Rows lie near named flat spaces through zero. A row that begins with a name and a colon came from that space; any other row is followed by the name of its block's space that it lies nearest.
nevod_gima: [ -2  -7 -12   9  -6  18  31  18  -9 -34   0   4  -8 -30  33 -10  30 -15
  28 -17  19   3  13  -7]
nat_lavis: [-47  39   9  29 -15  28  30 -17  18  35  11  12 -12  -1   0  19 -30 -20
 -10 -12 -43  31  19  -6]
dib_geleg: [ 55  -4  15  -3   8   4 -74   5 -19 -67 -19 -25   0 -26  -2  -6  41 -13
  42  16  -2  -7 -37  44]
nat_lavis: [  8  23   6   5 -35  -4  -4  -4   2  -3  -9 -14   2  -3 -13   2 -13 -23
  14   5 -16  15 -10 -19]
posu_lub: [  7  11   5  -4  39  11 -31  -3 -23 -15   2 -24  10 -36  -8 -16  22 -22
  13 -11 -23  -6 -34  47]
dib_geleg: [ 15  -2 -10  -5  -9 -13   8   3 -14  13  -6 -10   7   7   1 -13   0  -8
  -5  13   6   4   3 -10]
dib_geleg: [-27   7   3  26  -7  32  25  -2   9 -21   4  19 -20 -22  20  12   8  -7
  17 -22 -12  16  22   9]
nat_lavis: [ 47 -18 -35 -21   6 -31  20   8 -49  37  -6 -18   9  17  22 -45  13  -8
 -15  37  21  -5  29  11]
moz_bapa: [-10  24  -1  -4 -17  16  14  35  18 -23  12 -13   8 -23  33   4  15 -33
  34 -12  23 -13 -21 -49]
nat_lavis: [ 15  35 -25 -25  61  16  -4  27 -23  51  42 -21   1  -6  72 -28  24 -34
   7  30  -2 -42  22  52]
nevod_gima: [  0 -30 -10   1   4   9  22  21  -1 -44  -1  14  -7 -20  28  -4  33  11
  21 -19  39 -12  10 -10]
moz_bapa: [  4   7   3 -37  -9 -26 -20  -8  18 -24  12  -3  -5 -13 -29   3 -22  18
  32 -27  -4 -48  -9   9]
moz_bapa: [  1  29  14 -18  -3   9 -34  24  28 -39  16 -17   5 -25  10  14   8 -19
  45 -14   8 -36 -40 -17]
dib_geleg: [-18  11  19 -17  50   8 -46   0  21  -1  21  -3   9  -7 -13  15  -1  13
  -3 -14 -11 -34 -38  29]
nevod_gima: [  5   7  17  -7 -26  -7 -31 -10  29 -28   0   9 -14   6 -18  24 -19  19
  23  -4  -8 -16  -1   2]
posu_lub: [-32 -39   3  32  41  41  26  35   6 -22  -2  22  12  -6  42  10  52   8
 -26 -10  51  22 -18 -33]
posu_lub: [-41  22  11   6  25  12   4  -2  17  49  15  -2  17  11 -11  12 -21  -8
 -37  -5 -17   8 -24 -17]
nevod_gima: [ 14 -44 -19 -21  31 -21  10  11  -9  17   6  16   3  29  16 -12  12  41
 -27  14  43 -26  23   5]
moz_bapa: [  3   9  -2 -29  -4 -17 -12  -8  16  -7  17   4 -13  -3 -10   3 -21  18
  25 -15  -7 -42  13  20]
nat_lavis: [ 20 -46  -7 -12  14 -20  -5   4 -13 -21 -12   7   6   7  -9 -11  18  32
 -10   0  34 -12  -2   3]
posu_lub: [ -4 -33 -20   2  10 -10  47 -14 -49 -27 -20  -7   8 -50 -29 -41  21  -6
   5 -46  -3  16  -3  18]
dib_geleg: [-64  20   6  10  51  22  22 -14  20  81  32  20   2  23   0  17 -32  11
 -58  -7 -31   5  12  15]
dib_geleg: [ 30   2  -9 -74  53 -67 -49  12 -12  80  18 -47  57  43 -40 -29 -27  10
 -52  33  20 -60 -62 -15]
moz_bapa: [-40 -37  10  54 -39  11  51 -18  16  12 -32  41  -5  36 -23  28 -18  29
 -55  -2   9  74  21 -59]
moz_bapa: [-12  16  31  50  32  56 -54 -14  31  31  10  37 -33  52  44  51   2  20
 -35  57 -33  32  37  60]
dib_geleg: [-25  -6  17  -3   9   1 -15  -9  33  -5   8  20  -4  12 -20  27 -18  32
  -9 -16  -1 -14  -8  -2]
posu_lub: [ 13  12  13   3  27  22 -45  17   9 -11  10  -6   0   2  29  12  24  -7
   9  22   4 -12 -17  21]
dib_geleg: [ 41 -21  -3  29 -40 -11  -4 -18 -28   7 -39   2  -8  34  -7  -5   1   1
 -22  48  -6  54  28   2]
nat_lavis: [ -3 -21  -3  -1   1  -2   8   7  12  -1   1  18  -5  18  11   8   2  25
 -10   4  25  -6  15 -13]
nat_lavis: [-25  44   5   7  -7  29   6  18  39  28  31  11 -15  16  50  27 -12 -15
   9  15  -4 -11  23 -17]
posu_lub: [-37 -10  14  15  20  20  10   7   3 -31  -7  -4  20 -37 -22   4  18 -10
  -3 -43   4  16 -53 -25]
posu_lub: [ 34  25   3 -14  23   1 -52  -4 -14   2   9 -22  -4  -6  10  -9   8 -16
  20  24 -26 -21  -5  59]
nat_lavis: [-16  18 -10  15 -23   6  40  -3   5  47   7  12 -10  24  21   4 -22 -10
 -18  17  -9  21  41 -20]
nevod_gima: [ 16 -17 -18  -4   6  -6  22   6 -40 -25 -13 -17   9 -37   0 -34  29 -19
  17 -17   9   5  -7   9]
moz_bapa: [-31  21  17  36 -23  44  12  32  40 -17   4  11  -2   2  42  36  14 -23
   8   4  20  26 -13 -64]
nevod_gima: [ 15  18   3  -5 -13 -14 -16 -19 -19   2 -11 -24   7 -14 -33 -14 -13 -21
   9  -2 -33   9 -17  17]
moz_bapa: [ 29 -25 -23 -25   9 -39  18  -1 -58  -5 -23 -38  34 -31 -39 -54  15 -19
  -3 -17  10   1 -35  -5]
nevod_gima: [-53 -11  25  29  31  36   1  19  32 -10   2  15  19  -2   0  31  16   6
 -30 -21  20  21 -48 -45]
nevod_gima: [-22  32  13  17  -9  20  -3  -3  21  23   8   2  -3  10   5  20 -17 -16
  -7   8 -23  17  -2 -11]
posu_lub: [-55 -12   5  20   1  12  46   9  25  24   2  21  14  15  -5  19 -12  11
 -42 -19  20  24 -10 -64]
[ 16 -14 -11  46 -54   7  42 -17 -25  10 -34  16 -21  22  13  -4   0  -9
 -16  31  -9  69  57 -10] => dib_geleg
[ 22   8 -11 -11  -4 -13  -4  -8 -10  27   6  -2 -10  18  10  -9 -12   2
  -1  24 -10  -9  32  25] => posu_lub
[-13  11   1 -11  36  -1  -9  -2   0  42  15  -7  13  11  -4  -3 -10   0
 -27   6 -11 -11 -12  12] => dib_geleg
[ 22   4 -10  22 -18  16  14   2 -30 -18 -15  -8 -10 -19  26 -16  26 -31
  20  12  -8  29  19  15] => dib_geleg
[ 20  19   9  -6  30  13 -48  13  -7 -11   7 -24   9 -14  15  -4  24 -23
  15  16  -8 -14 -32  29] => moz_bapa
[ 20 -30   0  32  19   5   3  15 -63  -9 -49 -43  53 -23 -21 -37  53 -48
 -38  13  16  71 -77 -36] => moz_bapa
[-30  31   9  11   1  28   5   7  32  16  23  13 -12   5  28  24 -11  -8
   4   0 -11  -4  12  -6] => nat_lavis
[-42  -7  15  40 -41  43  32  -6  40 -79  -3  47 -43 -33  14  39   7  17
  48 -51  -2  17  34  -7] => dib_geleg
[  2 -26  21   5 -29 -10 -27 -13  32 -43 -16  25 -13  18 -32  32 -14  44
   5  -6  11  -1  -3 -14] => dib_geleg
[  7 -18   7  18  18   1 -17 -21 -16  16 -16   6   0  19 -18   0   0  15
 -34  18 -16  28   3  31] => moz_bapa
[ 31  30  15 -11   9   8 -67   6  11  -9  11 -15  -7   6  18  12   6 -10
  25  32 -14 -24 -12  36] => posu_lub
[ 37  10 -10  -9  -8  -6 -21   7   8  39  15  11 -23  55  51   8  -8  14
  -5  64  10 -18  57  21] => posu_lub
[  5 -10  -2  28 -28   5  18 -13  -9   7 -19  14 -13  17   2   4  -4   2
 -14  18  -7  39  31  -3] => dib_geleg
[ 12  -8   0 -14  16 -18 -23 -27  -6  13   3   8 -12  13 -23  -2 -18  29
  -9   5 -22 -16  20  53] => moz_bapa
[-10  34  -8  20 -19  27  31   7  -5  12   8  -4 -12 -15  37  -3   4 -40
  18   4 -18  20  25  -3] => nevod_gima
[ -8  -5  -1   1  36   8   1  -6 -33 -21  -6 -20  16 -49 -22 -25  24 -20
   6 -34 -18   6 -36  32] => posu_lub
[ -6  -5  -4  48   7  37  29  22 -24  21 -18  -5  15   6  42  -6  37 -38
 -34  30  14  64  -6 -32] => moz_bapa
[-25   4   2  -3   6   6  13   1  18   2  13  11  -3  -4   0  10  -9   8
   0 -19   1 -11   2  -8] => dib_geleg
[ 18 -10 -20 -20   8 -24  17  -1 -35   8  -4 -19  12 -15 -11 -35   6  -9
   1  -7   4  -9  -1   9] => moz_bapa
[-10 -13  -5  -9  50  12  -4  10   1   4  19  11  -2  -3  24  -2  19  17
  -8  -5  13 -26   6  31] => nat_lavis
[ 75 -47  -3  19 -98 -34  -9 -10 -20 -68 -63   4 -17  22 -19  -2  11  15
  26  36  30  44  25 -34] => dib_geleg
[  1  45 -20   8   7   3  28 -10 -32 100  12 -21   6  24  23 -25 -23 -45
 -37  42 -42  28  33  18] => nevod_gima
[ -9  37   8  12  -1   5  -6 -16 -15  39  -5 -26  16  -5 -25  -7 -19 -39
 -17   7 -47  31 -25   4] => nevod_gima
[-19 -14   5   6 -30  -7  25  -4   9 -34 -15   5   5 -19 -32   5  -7   5
  10 -37   9  12 -18 -41] => posu_lub
[-21   1  14   5  20  15 -13  -5  12 -18   5   6  -1 -17 -11  12   3   7
   4 -23 -11  -4 -18  15] => nat_lavis

Each name stands for a flat space through zero: a line, a plane or more. A row that begins with a name and a colon came from that space; any other row is followed by the name of the space it lies nearest, among the names in its block.
garim_tafud: [  8 -24  11  -3 -55  11 -13 -15 -59 -10  36  29   5 -30  -6 -15  15  -6
  -1 -26   1  -4 -20 -75]
sidu_tekat: [ -8   8  20 -21  22  19 -16   5 -43  -7   5   6 -24   4   8  -5   9  -2
 -20  -8  33   9  49  16]
zoto_ven: [  4 -23   4   2 -14  -7 -16 -12  -9   6  12   2  14 -18  13  -1  14   3
  12  18  -1  -7  -6 -36]
vupun_zod: [-36   9  -2  26  49 -18  -5  41 -62 -40 -18  49  10   6   1  21  16  11
 -27 -36 -27 -29 -20 -44]
lideb_gel: [  0   6  39 -59  46 -51  43 -16  -9  48  27 -10  19 -14  22  19   7  20
   4  11 -20   3   3 -22]
garim_tafud: [ 15  38   1 -40 -30 -10  34 -23  10  34  33   5 -14  17 -43  14  -2 -12
 -20 -33   2  -1  -5  10]
sidu_tekat: [ 12  24  20 -20  20   9  10   0  25  -8  -5  11  -8  20 -22   3 -39   0
  -9 -45  15   6  35  45]
vupun_zod: [ 22 -10  -9  10 -29 -33 -21 -13  40  31  10 -17   1  10 -34  31   9   5
 -19  32 -17  -5  19  21]
lideb_gel: [ -5  22   3 -18  57 -47   0   1 -18  35  13  -7 -18   3   4  33  12  -9
 -38  31   0  -5  32  23]
lideb_gel: [ 12   0 -18  11  -2   6 -35 -20   7  -3  11   1 -12  -5  12  -5 -15 -38
   3  21  38  -9  16  11]
zoto_ven: [  6 -20  15  -5 -31   9  -5 -14  -4  -4   7   2  27 -18 -10  -4   8  27
  15 -14  -4  -5 -16 -46]
zoto_ven: [-17   6  -4 -11 -25  14  46   7  25 -15 -14 -14  13  37   7 -17  -8   2
  31 -16 -19  11 -31  20]
zoto_ven: [  3   5  24 -20  55 -17   1 -17  12  -5  -1 -20  17  -7  24   3 -43   3
   9   7  21   1  26  22]
vupun_zod: [ -4  48   1 -35  36 -19  47  -7  31  26   0  -5   6  18 -18  21 -12   7
  -5 -22  -4  -8 -14  23]
zoto_ven: [ -6  -1 -12  25 -20  19  -9  19   1  -6 -22  -3  -3  -1 -31   5  27  29
 -15  -6 -15  -1 -12  -5]
garim_tafud: [ -3   2 -21   9 -66  -1  18 -14  13 -19   9 -19  11  30 -23  -3 -16 -16
   6  -7 -15   1 -35  10]
zoto_ven: [-19  13   0  19 -27  20   1  17 -12 -32 -27  -7  20  14 -65  19  16  57
 -30 -43 -20 -10 -21 -12]
garim_tafud: [ 38 -20 -12  23 -22  -9 -16 -13  80   8   0  15  13  -1  -6   0 -38 -20
  30   1  -9  -8  -1  14]
zoto_ven: [ 32  21  14   8  82  11 -30  27  11  25 -16  57 -38 -42 -17  11  -8   7
 -33 -36  20  -5  51  10]
zoto_ven: [-28 -20  15 -42 -14 -21  21 -24 -23  -8  26 -40  15  42  66 -15  -1 -29
  36  50  10  15  14  18]
netef_dudo: [ 13  -3  21 -32   5  22  19 -29  -9   5  18 -12   6 -40  31 -35 -28  -6
  31  -8  30  16 -10 -23]
sidu_tekat: [ -7  16 -22 -10   6   0   3   6 -45  34  24  14 -49  -7  26  -8  42 -45
 -17  30  16   5   1  -4]
sidu_tekat: [ 20   8  42 -36  66   1  48  33  -2  53  -9   7 -41 -43  12 -16   4  29
 -13 -15 -24  46  30  21]
lideb_gel: [  3  -9  -3   2 -18  13  -8 -16  -6 -19  11   5   9  -7  15 -17 -19 -20
  20  -6  18  -4 -12 -17]
vupun_zod: [ 12   3  39 -35 -36  52 -28  -2 -19  -7  13  53 -11  17 -41  -1  25  24
 -10 -74  37  -6  57 -17]
lideb_gel: [  1   3  30  -9  16 -41 -17   7  -9  -9   5   5   5  35 -40  44 -12  21
 -48 -19 -17  -6  60  33]
sidu_tekat: [ 17 -16  32 -26   5 -10  31   3  12  15   9   0  -4  -9  18 -17 -23   2
  16 -10 -21  29  15  13]
netef_dudo: [ 18 -37 -11  35 -48 -33 -23   5  17   4   9  14  10   2 -20  17   8  -3
  -6  15 -45  -8  -8 -19]
sidu_tekat: [ 20  31 -16   0  22  15   2  -4  32  13   1  38 -13 -14 -10  -2 -20 -24
   6 -35  22 -16 -12  -1]
vupun_zod: [ 13  -8 -17  15 -16 -15  22   4  10  12   7 -22 -24 -10  13 -18 -23 -33
   0  28 -23  27 -16  30]
garim_tafud: [  9  -1  22 -41   5  18   0  -4   4  37  13  15 -19   3  18  -8  32   2
  14   3  24   9  40   3]
netef_dudo: [ -7  27  34 -45  52  22  17   0  -5   7  -7   8   0   0   4  -1  -1  27
   3 -35  30   2  28   7]
netef_dudo: [ -9  24 -28 -12 -18 -37 -12 -56  25  -9  33  -4  44  40  -3  33 -23 -41
  16  11  31 -52 -26 -12]
vupun_zod: [  2  27 -41  15 -36  27 -33 -59  28 -19   6 -41  29  -8 -30   6 -23 -12
   8  13  64 -34 -37  -9]
netef_dudo: [-32  -1  -1  -9   8  26  -4   4 -13 -15 -16  -6  15  19  28  -7  35  15
  25  12  20 -10  -5 -15]
zoto_ven: [-32   7   6  -2   6 -26  17  -5 -11 -39  -7 -12  50  30  -8  22 -15  22
   3 -18 -20 -23 -31 -17]
sidu_tekat: [ -3  -3 -34  48  -9  -6   7  13  64 -15 -36   7  40   5 -20  13  -7  20
  25  -9 -40 -27 -66 -20]
garim_tafud: [ 20 -17   6  11 -24 -12 -27 -26  -4  -9  15 -38   0 -16 -13   0 -35  -7
 -18  24  12  13  25  21]
lideb_gel: [ -8 -13  -2 -12   5  29  30 -14  15 -25   3  38  38 -14  72 -47 -25 -29
  90 -28  15 -15 -65 -64]
garim_tafud: [ -3  39 -17  10 103 -25  -4  10 -13  12  -6  27 -16 -32  21  16 -17 -26
 -22   2  18 -23  -6  -4]
sidu_tekat: [-24 -13   4   9  -3  -3 -38  -2 -18 -36  -8  -1  25  33   2  18  12  11
  -2   8  13 -22  23  -5]
netef_dudo: [-29 -33  32 -26  21   5  -7  -4 -21 -22  -9 -45  16  23  66 -19   5  12
  33  50  21  22  45  26]
garim_tafud: [ -9  -6  14 -23  11 -15  22  24 -18   7  11  23 -28  36  36  -9   8 -31
   4   2 -16  19  32  30]
garim_tafud: [-11  -9   0  16 -18  12  10  19  -8 -16 -14  28  24  -6 -15   0  22  31
  11 -36 -31 -14 -43 -54]
netef_dudo: [  6  13  27 -19  70  -7  21  24  -1  31 -18 -21 -30 -21   6   1  -3  27
 -26  11  -7  33  43  47]
vupun_zod: [ 19 -29   6  -1  25 -28 -26 -45 -10  -1  32 -21  19 -49  62 -17 -50 -42
  29  50  32  -2   2 -24]
garim_tafud: [ -5 -31  42 -15 -62 -16  -1  -6 -91 -26  33 -39  -9   2 -25  -5  -3  17
 -50  -2 -22  39  35   1]
sidu_tekat: [-19   8 -30  26  -2  -9 -18   6  10 -12 -13   6  14  26 -10  23  20  -2
  -4  11  -4 -30 -19  -6]
lideb_gel: [ 27 -13  -6  -9 -36  14  37  -9  63  50   0 -16   1 -28   4 -24  12  12
  43  15 -23  22 -39 -10]
netef_dudo: [-22 -25  29 -13  -8  -9  32   2 -46 -28   0 -42  23  -7  26 -20 -13  24
   9   9 -27  28 -16 -13]
lideb_gel: [ -2  13  -3 -16  30 -25  23   6  82  22 -17   1  13  52  12  21  -7  -3
  29  11 -15 -10  13  52]
sidu_tekat: [  8   4 -29   6  39 -58  -8  -9  39  64  15  36  21 -19  16  43  44 -10
  13  42 -22 -48 -36 -57]
lideb_gel: [ 36 -11 -13  24  35  16 -56   0  69  10 -10  64  -6 -12  23  -2 -17 -33
  34  -5  36 -28  33   1]
vupun_zod: [ 18   5 -12   4 -48  41  25  38   4  17   3  71 -51   8 -18 -28  29 -25
   3 -58 -23  16 -12  -7]
lideb_gel: [ -2   4  39 -45  55 -46  51   8 -30  44  19  18  12 -31  17  14  17  29
  -4 -13 -42   4 -14 -48]
garim_tafud: [-10  18  31 -66 -16 -23  70  27  -3  33  22  16 -41  82   1   4  20 -18
 -11 -25 -39  35  47  69]
zoto_ven: [ 24  -5  -2  17 -24  36 -31  -8  10  13 -12 -44 -25 -37 -36 -10   5  27
 -26  23  25  26  27  28]
vupun_zod: [-30 -10 -44  61 -30  33 -28  18 -22 -49 -34 -17  10   1  -6  -9  23   8
  -1  18   0 -13 -46 -19]
netef_dudo: [ 35  12  14 -39  26   1  13 -40  35  56  26  16  14 -59   9  -5  -8   5
  30 -10  27 -12 -18 -49]
netef_dudo: [-11   7  -9 -11 -29  51  -2 -22 -17 -30   8  12  10   0  21 -33  -4 -22
  37 -25  48 -11 -27 -32]
vupun_zod: [ -4  -6 -13  28  -2 -22  -1  15 -22 -14  -2  -6 -10  -1  -4   5 -10 -13
 -24  12 -26   6  -9   9]
sidu_tekat: [-27   1 -18   7 -39  -9  34  23 -41   5  -3 -54 -33  24  -5  -7  34  -2
 -32  43 -37  38 -14  39]
zoto_ven: [  0  20   0  17  66  12 -28  35  -1   7 -34   2 -39  -6 -16  15  10  17
 -45   6  16   7  56  52]
vupun_zod: [  7 -44  24   4 -34  45 -35   6 -39 -26   4  14 -14 -16  24 -38   9   0
  15  -5  22  22  37 -17]
lideb_gel: [-35  25 -42  41   8   6  -2  39   2 -43 -37   5 -18  61  -9  11   1 -23
 -19  -3  -9 -10  -6  56]
netef_dudo: [-18 -30  29 -24  19 -25 -14 -15  -3 -14   3 -43  23  33  50   3 -10   1
  21  53  13  10  52  35]
[-20 -12  43 -10  41 -17 -27  27 -52 -22  -7  43  16  14  -8  32  29  43
 -29 -34 -13 -19  47 -31] => vupun_zod
[ 19 -25  -1   8 -40  29 -44 -23   3  -5  14  13   3 -17   3 -15   6 -10
  18   4  35  -8  13 -28] => vupun_zod
[ 15  -2  -6  26   7   4 -11  30   1   2 -14  -1 -45  -2 -12  -6 -10 -12
 -32   7 -11  27  35  53] => netef_dudo
[-26 -35  -5  17 -19 -26 -27   3   4 -37  -2  15  40  53  30  16  12 -11
  30  20 -16 -29   2 -16] => sidu_tekat
[ 11  -1 -24  -3  -5   4 -34 -34  42  22  15  11  11   2  25   5  12 -32
  36  34  43 -31   1 -14] => netef_dudo
[  8 -29 -44  42 -69  29 -25 -11   5  -7   8  12   1 -21  17 -29  21 -34
  35  24   6 -10 -54 -50] => netef_dudo
[ 12 -16  25 -12   3  -5 -24 -27   3  -4  11  -4  30 -18  -1   7 -15  19
   9  -3  18 -11  18 -25] => sidu_tekat
[-21  41 -16  -2 -22  45  15  20  11 -10 -26  23  -3  37 -55  12  38  32
 -12 -57   4 -18 -22   0] => vupun_zod
[  7 -11  20   3  -9  23 -57 -13  -9 -13  -7 -18   2  -5 -29  12   9  34
 -24   5  38  -2  58  12] => lideb_gel
[-19  -1  17   8  31  17 -10  44 -14 -12 -34  42   5   9 -16  16  43  51
 -11 -38 -19 -13  13 -23] => zoto_ven
[-28 -10  13 -18  63  -7  27  28  25  -2 -28   5   8  35  74 -12   6  -3
  49  24 -11   7  16  30] => zoto_ven
[  5   9 -18  19  48 -10  -3  17  27  13 -18   5 -18  -6  19   3  -9 -18
  -1  22  -1   0   6  30] => zoto_ven
[ 19 -16  21  12  42 -38   0  27  45   5 -21   2  -5  12  -1  17 -35  10
 -10   4 -38  16  46  57] => garim_tafud
[  1  -7  30 -20  19 -24   5  -8 -55 -10  29  28  14 -25  13   1 -16  -3
  -8 -29  -5  -7  -2 -51] => lideb_gel
[  8  38 -23  -8 -21  -1 -21 -52  50  12   8 -29  30  13 -55  37  -8  10
  -9   2  41 -39 -12   6] => vupun_zod
[ 27 -17  46 -15  -9 -15 -37 -12 -44  21  23 -12  -7 -40 -52  25  13  49
 -60  -6   0  12  59 -18] => lideb_gel
[  0 -20   2  10 -31  59  -5   5  39 -17 -32  -1  21  -5   0 -27  13  37
  46 -18   9   4 -18 -17] => lideb_gel
[-19  28 -39  26 -19 -23  27  -2 -15 -33   4 -12   6  22 -18   7 -33 -35
 -17 -11 -20 -12 -59   8] => garim_tafud
[ 23  38 -25  -6 -50 -17  30 -32  -3   0  47  20 -11   3 -42   1 -51 -59
 -19 -50   1 -11 -45  -6] => zoto_ven
[ 23  10   5 -25 -21  13 -14 -46 -40  29  42 -29 -20 -55 -12 -12  -1 -11
 -23  17  47  11   6 -23] => sidu_tekat
[-14  28 -34  -7  21  40  10 -15   6  23  -7  -3   0 -32  30 -20  35  -7
  34  19  42 -18 -55 -40] => netef_dudo
[  8  19 -11  -8  54 -53  -8  -8  25  19  19  26 -10  26  26  27 -27 -57
  -4  20  10 -22  29  35] => lideb_gel
[-10   8 -35  26   4 -14 -18  -1   4  14  -6   1  11  -9  -9  24  37   5
  -8  29  -4 -31 -36 -33] => sidu_tekat
[  6 -31   5  -5 -26  35 -18  -4  45   9 -13  -2   7  11  27 -20  25  10
  49  23  17   7  20   5] => garim_tafud
[ 32  10 -13  -7 -37  -8  13 -40  25  16  30 -44 -21 -12 -10 -16 -55 -46
  -5  21  18  25  -1  46] => vupun_zod
[  4   3  39 -33  43 -19  44  31   8  27  -9  -3 -22  11   7   1  -4  22
 -12 -10 -35  37  41  48] => sidu_tekat
[-19  33   6 -32  49  -6  48   7  28  21 -17  -8  14  15   8  10   8  24
  16 -10  -8  -4 -19  11] => vupun_zod
[ -3 -11 -15  20 -20 -19  -9   5   8   3  -1   6  12   8 -12  17  21   5
  -3  12 -25 -15 -19 -18] => netef_dudo
[  6  16 -28  21  46 -27 -23  18 -10  23   6  26 -45  -3  15  15   7 -50
 -32  30   7  -8  23  26] => zoto_ven
[  0  -2   5  13 -16  10  -2   0   9  -8 -17 -13  27 -16 -41  12   7  52
  -8 -20 -16  -7 -23 -26] => garim_tafud
